Each row of numbers belongs to one of the elements below and depends on some of the facts about them. Some rows are named. Which element is each other row?

Some facts about the elements:
q103: π 902; χ b
q104: π 731; χ a; φ q367,q317,q433,q460
q110: π 205; χ a; φ q630,q885,q677
q111: π 51; χ a; φ q103,q247
q118: π 731; χ b
q121: π 731; χ a; φ q675,q118,q233,q144
q124: π 51; χ b
q144: π 51; χ b
q146: π 731; χ a; φ q144
q168: π 902; χ b; φ q650,q762,q502,q144
q189: π 902; χ b
q219: π 902; χ a
q233: π 731; χ b
q241: π 51; χ a; φ q929,q507,q951,q460
q242: π 731; χ a
q247: π 902; χ a
q290: π 731; χ a
q298: π 205; χ a; φ q317
q317: π 51; χ b
q336: π 531; χ a
q35: π 51; χ b
q357: π 731; χ b; φ q35
q367: π 731; χ a
q375: π 51; χ b; φ q124,q502,q712,q395,q499
q395: π 902; χ b
q4: π 731; χ a; φ q74
q411: π 531; χ a
q433: π 561; χ a
q453: π 731; χ a; φ q826,q677,q521,q411,q941
q457: π 731; χ b
q460: π 902; χ b
q499: π 531; χ a
q502: π 731; χ a
q507: π 99; χ a
q514: π 205; χ a; φ q969,q124,q317,q602,q74
q515: π 531; χ b; φ q877,q103,q74
q521: π 731; χ a
q532: π 731; χ a; φ q677
q542: π 731; χ a; φ q627,q630,q189,q677
q552: π 99; χ a; φ q317,q934,q35,q290
q571: π 731; χ b
q589: π 205; χ a; φ q602
q590: π 731; χ a; φ q124,q762,q653,q290
q602: π 731; χ b
q621: π 902; χ a
q627: π 902; χ a
q630: π 99; χ b
q633: π 731; χ a
q650: π 731; χ a
q653: π 51; χ a
q675: π 51; χ b
q677: π 51; χ a
q712: π 731; χ b
q736: π 731; χ b
q74: π 51; χ a
q762: π 51; χ a
q763: π 99; χ b; φ q242,q826
q772: π 531; χ a; φ q242,q571,q460,q941
q78: π 731; χ a; φ q675,q336,q35
q822: π 731; χ b; φ q457,q627,q502,q247,q736
q826: π 99; χ b
q869: π 51; χ b; φ q571
q877: π 731; χ b
q885: π 731; χ b
q921: π 731; χ a; φ q457,q571
q929: π 731; χ a
q934: π 731; χ b
q941: π 731; χ a
q951: π 731; χ a
q96: π 731; χ a; φ q621,q877,q219,q602,q411
q967: π 51; χ b; φ q336
q969: π 51; χ a
q990: π 902; χ b; φ q885,q144

Known rows:
[ 21   4   2   6   2   0  -5   3   4   9  13  -2   6  -2  -3   3  -1  -8
  -7  -1   1   3  -3   5  -1 -22   6  -3   8] -> q826
[  8   3   8  -6   1  -7  -3   2   2   3  -5   3  -2  17  -7  -3  -4  13
 -11  -2  -4   2  -1   4  -5   9  -4   0  -2] -> q653
[ -5   0 -12  10  -7  -6  13  -3   6   8  -6   5   6   5 -17  -9   3   4
  -3   3  -6  -9  -3   4  -5  -3 -13 -10  -1] -> q514
[  1   5   7   4   0   4  -3   3   1  -3   3  -2   7  -2  -4 -17  -1  -6
   1  10   2   5   8   2   1  17  -3  -1   5] -> q457
[ 13   2  -5   4   0  -2   4   1   8  10  24  -2   4  -6  -8   1   2  -8
   1  -5  -1  -3  -3   5  -3 -11  -1  -3  10] -> q763
[ 7  0  3 -7 -5 -2 -5 -2  1 -1 -6  1  2  8 10 -5 -2  0 -4 12 -4  9  3  4
 -5  3 -5  0  5] -> q290
[ 10   1   5 -10  -5   5  -6   6   2   3  -5   1   4  -3  -6 -16   3   5
  -2  12  -8   9   2   1  -6   0  -4  -2   5] -> q712
[ -2  10   1   0   6  -1   0  -4   5   5   8   3   3   4 -16  -9  -8   6
   3  -4  -2  -5   1  -2   2  22  -9  -5  -6] -> q111
[ -1  -1   1   2 -10   3   8  -3   9   4   9   5  -1  -2  -1 -12  -1 -10
  22   5  -7   0   3   2  -6  -4 -11   0  -1] -> q104
[ -6   5  -9  -8 -11  -4  -7   2  13   3  11  -7   2   1  -2 -12  -4  -1
   9   8  -3   3   0   3 -12  -1 -13  -6   0] -> q121
[ -1   3   7   0   1   0 -15   1   1   2   2   2  -2  21   7   0  -4   8
  -8   2   7  -2  -7   3  -9   8  -2  -2  -8] -> q35
[  2  -3  12   5  -2   0   2   5   8   0   8   0   3   1   3 -11   1  -5
  24  10  -2  12  -4   2   2 -15  -4  -9  -2] -> q951
[ 15  -1   4   7   4  -3   8  12   7   2  16  -1   3   3  -4   1   2  -6
   9   2  -3   2 -11   1   0 -42   0  -3   8] -> q507
[  2  10   7   9  -1 -14   3  -9  10   7  -5  -3  10  -2   1  -7   5   5
  -5   7  -1  -2  -9   2  -1 -21  -1   8  -3] -> q219
[ -2   6   5  -4   0  -2 -20   7   6   3   7  -4   0  18   1  -8  -7   8
  -8   1   7   1  -7   2 -12   3  -2  -6  -9] -> q675
[ 1  0  3 -3 -7  3 -4 -2  3  0 -2  2  0  9 14 -4  0 -2  2 13 -3  6  1  4
 -4  2 -6 -2  2] -> q934
[ -1   4   1  -4  -8  -1 -14   5   9   1   3  -8   4   6   0 -14  -4  -1
  -1  13   1   8  -1   3  -8  -2  -5  -6  -1] -> q233
[  1   5   3 -10  -2  -2  -2   4   7   8   4   6  -2   1 -22 -15   1  12
   0  -6  -8  -4   0   1 -10  20 -12  -3  -2] -> q375
[ 10   3  12  -3   1  -3  -5   2   1   3  -5   5  -1  16  -9  -8  -2  14
 -13   1  -5   3  -1   2  -3  -6  -1   0  -4] -> q124
[ -1   4   0  -5  -8   0 -15   6   9   1   3  -8   4   7   3 -13  -5  -1
   0  13   2   7   0   3  -8  -5  -5  -7  -1] -> q118
[ -4  -1   3  14   2  -7  10   3  11   9  19   0   0 -10   3  -5   4  -8
  -3  -5  -3  -1   9   2  -7   5  -9  -4  -9] -> q772
[  0  11  -1  -3  -3   4  -4   0   4   5   3  -1   9  -5  -5 -12   1 -11
  15   1  -3   5   6   5  -3   8 -15  -4   4] -> q542
[ -8   2 -10  -8 -10   1 -10  -1   8   2  10  -3   3   2   9  -8   1  -4
   9   8   0   4  -3   4 -13  11 -13  -6  -2] -> q78
[ 10   4   2  -7  -5  -5  -3   5   6   0  -4  -4   2   3  -3 -12  -4   2
  -4  11  -7   8   4   2  -4  13  -6  -2   7] -> q650
[  3  -2  14   6  -3  -1   3   6   8  -1   7   0   3  -1   2 -10   1  -6
  23  10  -4  13  -3   3   1 -10  -4  -6   0] -> q929
[ -2   6   2  -6  -7  -4   4 -13  13   7   7  -2  12   3  -4  -9   5  -6
  14  10  -9  -2   3   3   1   9  -9  -9  -1] -> q96

Rows to name:
A row may be one of the elements named above.
[ -2  10  -1  -2   5  -2   1  -3   4   6   8   2   3   3 -17 -11  -8   6
   2  -3  -3  -7  -1  -1   3  16  -8  -7  -7] => q111
[  2   5   3  -3  -7  -1  -2  -6   7   9  10  -1   8  -8  -5 -13   2 -10
  16   4  -3   5   5   7  -3  23 -10  -5   0] => q453
[  4  14   2  12   2  -3  -4   2   0   4 -12  -2   9 -10   3  -7   1   1
  -3  -1   4   6  -7   3  -4 -20  -7   9   0] => q189
[  3   4   1  -4  -6   0  -3  -7   8   9   9  -1   8  -8  -4 -10   2 -10
  16   3  -4   3   6   8  -3  20  -8  -7   0] => q453
[ 11   4   6  -6  -3   1  -6   7   2   0  -8  -2   3  -1  -3 -18  -1   2
  -5  13  -4   8   3   0  -2  14  -2  -1   8] => q502
[ 11   4   2  -6  -5  -6  -2   5   7   0  -5  -4   3   3  -2 -13  -5   2
  -5  12  -7  10   4   3  -4  12  -7  -2   7] => q650
[  3   3  11  -2  -5   1  -2  -6   5   3  -8  -2   8  10   1 -10   4  -1
  -2  15  -6   4   3   2   1 -14   1  -4  -3] => q602
[ 15  -1   4   8   4  -3  11  13   6   1  13   0   3   5  -2   4   1  -7
  13   1  -3   1 -10   1  -1 -45   0  -6   9] => q507
[  1   9  -1  14   4  -8   4  -8   5   2  -5   0   8  -8  -2 -10  -4   7
 -12   8   1   3  -8  -2   4 -23  -3   4  -2] => q103
[ -6   6  -4   5   4  -5  10  -6  10   8   8  -1   6  -1   2  -4   1   0
 -16   2  -8  -4   7  -2   0 -22 -14 -12 -14] => q515
[ -6   3  -1   7   3  -1  -9  10   6   3   6  -5   1   8  21   5   3   1
 -25   5   7   2  -2   0 -12 -10  -7  -9 -12] => q336
[  1   0  11   9  -2   2  -3   2   2  -1   9  -3   5   0  -6 -16   2  -7
   6  10   5   7   9   5   1   5   3   1   4] => q571
[  0   7  -8  14  -4  -6   1   8   3   9 -10   0  10   0 -12  -9   1  -5
   1  -4   0   0  -2   8  -7   4 -14 -12   1] => q110
[  4   6  13  10   3  -7   0   1   8  10   1  -4   6   1  12   1   5  -3
 -19   5  -2   4   5   2  -3 -12   0  -8 -13] => q411
[  4   4   7  -2  -3   0  -4 -10   6   4  -1  -2  10   5   2 -11   0  -2
  -1  15  -5   3   1   0   7 -14  -1  -9  -4] => q877
[  2   9  -6   4  -4 -17   9   2  11   4   0  -3   2  -9  -8 -12  -2  10
  -7   0  -5   0  -5   2 -11   3 -13  10   6] => q168
[-10   4   0  -4  -1  -2 -16   1   5   5  14   0   0  14  -1  -2  -3   8
   2  -5   7  -4  -9   2 -13  13  -9  -5  -7] => q967
[  2  10  -2  -6  -4   5  -3   0   3   5   0  -1   9  -6  -6 -13   0 -11
  17   2  -4   5   7   5  -3  12 -16  -5   2] => q542
[ -1   3   3  -1  -4   2  -5   0   5   2   6  -3   6   2   0 -12   1  -3
   8  10  -4   6   0   3  -1   2  -6  -6   0] => q633
[ -4   3   0   1  -2   0   5  -2   5   0  14  -2   4  -5 -10 -18   2  -7
  11   4   2   0  10   4  -1  22  -8  -1   3] => q921
[  6   1 -15  -6  -5  -5   8   0   5   3  14   3  -1   8   2   9   1  -3
  -1  -2  -7 -11  -5   3 -12 -23 -10   2   9] => q552
[  1   0  -4 -13  -9  -6   5  -4   6   2   3   1   1   1  -5  -8   0   1
   4   8 -10   5   6   5  -6  19 -14   0   6] => q590
[  4   1  11  23  -1  -8   6   2   6   2  -2   2   1  -7   6  -7   0  -1
   5   4   2   6 -10   2  -1 -33   2  11   2] => q460
[ -4   1   3  13   3  -5   9   4  11   8  21  -1   2  -9   3  -5   4  -7
   0  -6  -2   0   9   3  -8   0 -10  -5  -8] => q772
[ -5   1  -3  -3  -5   1   2 -12   5   4   5   1   6   1  -7 -15  -1   0
   2  10  -7   4   5   2   4 -24 -10  -6  -4] => q4
[ -4   0   2  13   1  -7  10   4  11   8  20  -1   1  -8   3  -3   4  -9
  -2  -6  -3  -2   9   3  -6   1  -9  -4 -10] => q772
[  6   3   5   2   3  -1  -2  13   4   6  -4   0  -1  -5   4  -8   6   6
 -29   5  -7   5   7  -2  -9  -9  -8  -4  -7] => q499
[  2   6  -2  -6  -9  -6  -3   5  11   2   5  -7   3   3  -4 -15  -4  -1
   6   8  -5   6   2   5  -7   2 -11  -5   2] => q146
[  4   9  10  -1   0  -7 -14  11   6   4   0  -4  -1  17 -13  -7  -9   8
 -12   2   3   3  -3   3  -5  -2   0  -4  -4] => q144
[  1   3  10  -1  -1  -1  -1  -3   4   5  -2   5   0  17 -13  -8  -1   9
  -7   0  -4  -3  -1   3  -2 -24  -1   0 -10] => q969
[13  1 -6  2  1 -2  2  1  6  9 23 -1  5 -6 -9 -2  1 -8  3 -4 -2 -2 -1  6
 -4 -7 -1 -2 11] => q763
[  3   6  -2  -6  -9  -5  -4   5  10   3   2  -7   3   3  -7 -13  -3  -2
   2   9  -5   5   3   5  -9   0 -10  -5   4] => q146
[  0   4   2  -2  -4   0  -4   0   5   2   5  -3   6   1  -1 -13   1  -4
   7   8  -4   7   0   3  -1   1  -7  -8   1] => q633
[ -4   4   9   7   4  -4   0   3   3   3  17   1   1   6 -19 -15   0   2
   7  -8   5  -6   5   5  -3  18  -2   0  -5] => q869
[ -4   2  -4  13  -7 -10   9  -3   8   7 -10   2  11   8 -14  -8   6   4
  -6   5  -4  -9  -2   4  -2   3  -7 -12  -2] => q589
[ -4   1  10   4   1  -7   7   5  10   4  16   4   0   7 -13  -7  -2   2
  28  -9  -2   0  -8   2  -2   5  -9  -5  -6] => q241
[  3   1  -4 -11  -8  -6   2  -4   6   2   2   1   1   3  -4  -8  -1   2
   1   7 -11   5   4   4  -6  17 -14  -2   7] => q590
[  9  11  16   2   4   1 -14   5  -1   7  -6   1   5  11  -6  -8  -4   2
  -5  -4   5   6  -1   6   0  -2   0  -3  -6] => q677
[  9   3   2  -8  -5  -6  -4   5   6   1  -4  -4   3   2  -1 -12  -5   1
  -3  11  -6   8   4   3  -3  14  -6  -3   6] => q650
[  4   6  13  11   5  -6   1   2   8  10  -2  -4   8   3  15   2   5  -4
 -18   4  -2   4   6   2  -3  -9  -1  -7 -11] => q411
[  0   3  13   3  -1   0  -3   1   2   3  -4   7  -4  19  -1  -6  -4   6
  -4   1   1  -3  -3   1  -4 -13   1   2  -7] => q317
[ -7   0 -10  11  -9  -9  12  -2   8   8  -5   6   7   5 -16  -9   3   3
  -5   3  -8  -8  -1   3  -3  -4 -12 -12  -1] => q514
[ 10   0   3  18   2   0   6   4   7   5   1   6   3  12  -2  -5  -3  -5
  11   9   1   3   1  -2 -16 -16  -3   7  -3] => q433
[ -7   4  -1  -3  -2  -2 -16   1   5   4  13   1   0  15  -1  -4  -1   9
   1  -4   5  -3  -9   3 -10  15  -8  -6  -8] => q967
[ -1   4   8  -1   0  -2 -15   2   1   2   3   2  -2  21   8   0  -4   8
  -8   1   6  -1  -8   3  -8   7  -2  -1  -7] => q35
[  5   6   4   6  -1  -6   0   4   5   4 -10   1   2 -10  -6 -14   4  12
 -17   6  -4   7  -8  -1  -9 -14  -5  10   5] => q395
[  0   8  -4  -6  -2   3   5  -2   4   1   5   0   7 -10  -9 -17  -1  -4
  11   3  -5  -2   8   0  -2  32 -13  -3   6] => q822
[  7   1 -15  -3  -4  -2   6   0   5   3  14   3   0   7   0   8   0  -5
   1  -2  -7 -10  -6   3 -11 -18 -10   0  11] => q552
[  2   5  11   0   4   0  -4  -5   1   5   0   4   2  19 -13 -10  -5  11
 -12   3  -2  -1  -1   1   5 -26   0  -4 -13] => q74
[  3  13   4  13   3  -3   0   2   1   2 -10  -1   8 -10   0 -11   0   2
  -9   2   3   5  -5   0  -3 -11  -5   9   4] => q627
[  3  11   1  13   6  -6   2  -1   1   1  -6  -2   7 -11   2 -10  -4   7
 -13   5   3   3  -6  -3   2  -6  -3   6   4] => q247
[ -4  -1 -10  18  -8  -5   9   2   4   6  -9   7   3   8  -3  -5  -1  -1
   0   4  -1  -8  -4   3  -7   2  -9  -8   1] => q298
[ 19  12   0   2   5   3  -4  11  -1   5   1  -3   8   5  -7   1  -1  -7
  -8  -1   1   1  -3   5  -2 -43  -3  -3  12] => q630
[  8   9   5  -2  -4  -1 -10   5   4   2  -7  -6   8   5   1 -11  -4  -5
   3   8  -2  11   3   7  -2 -18  -6  -6  -2] => q885
[ -1  11  -6   6  -4 -13   0   2  12   5  -4  -6   4  -7  -8  -8  -3   3
  -3  -2  -2   4  -7   5 -13 -20 -13   8   0] => q990
[  7   8   3  -3  -4   2  -5   0   2   6   0  -2   9  -4   0 -11   0 -10
  12   4  -2   8   5   7  -1   3  -9  -5   0] => q532
[  3   0   8   5  -9   5   2   1   9   1   2   4   0   3   9 -11  -3  -8
  13  11  -5   5   1   2  -4  -9  -1   0   1] => q367

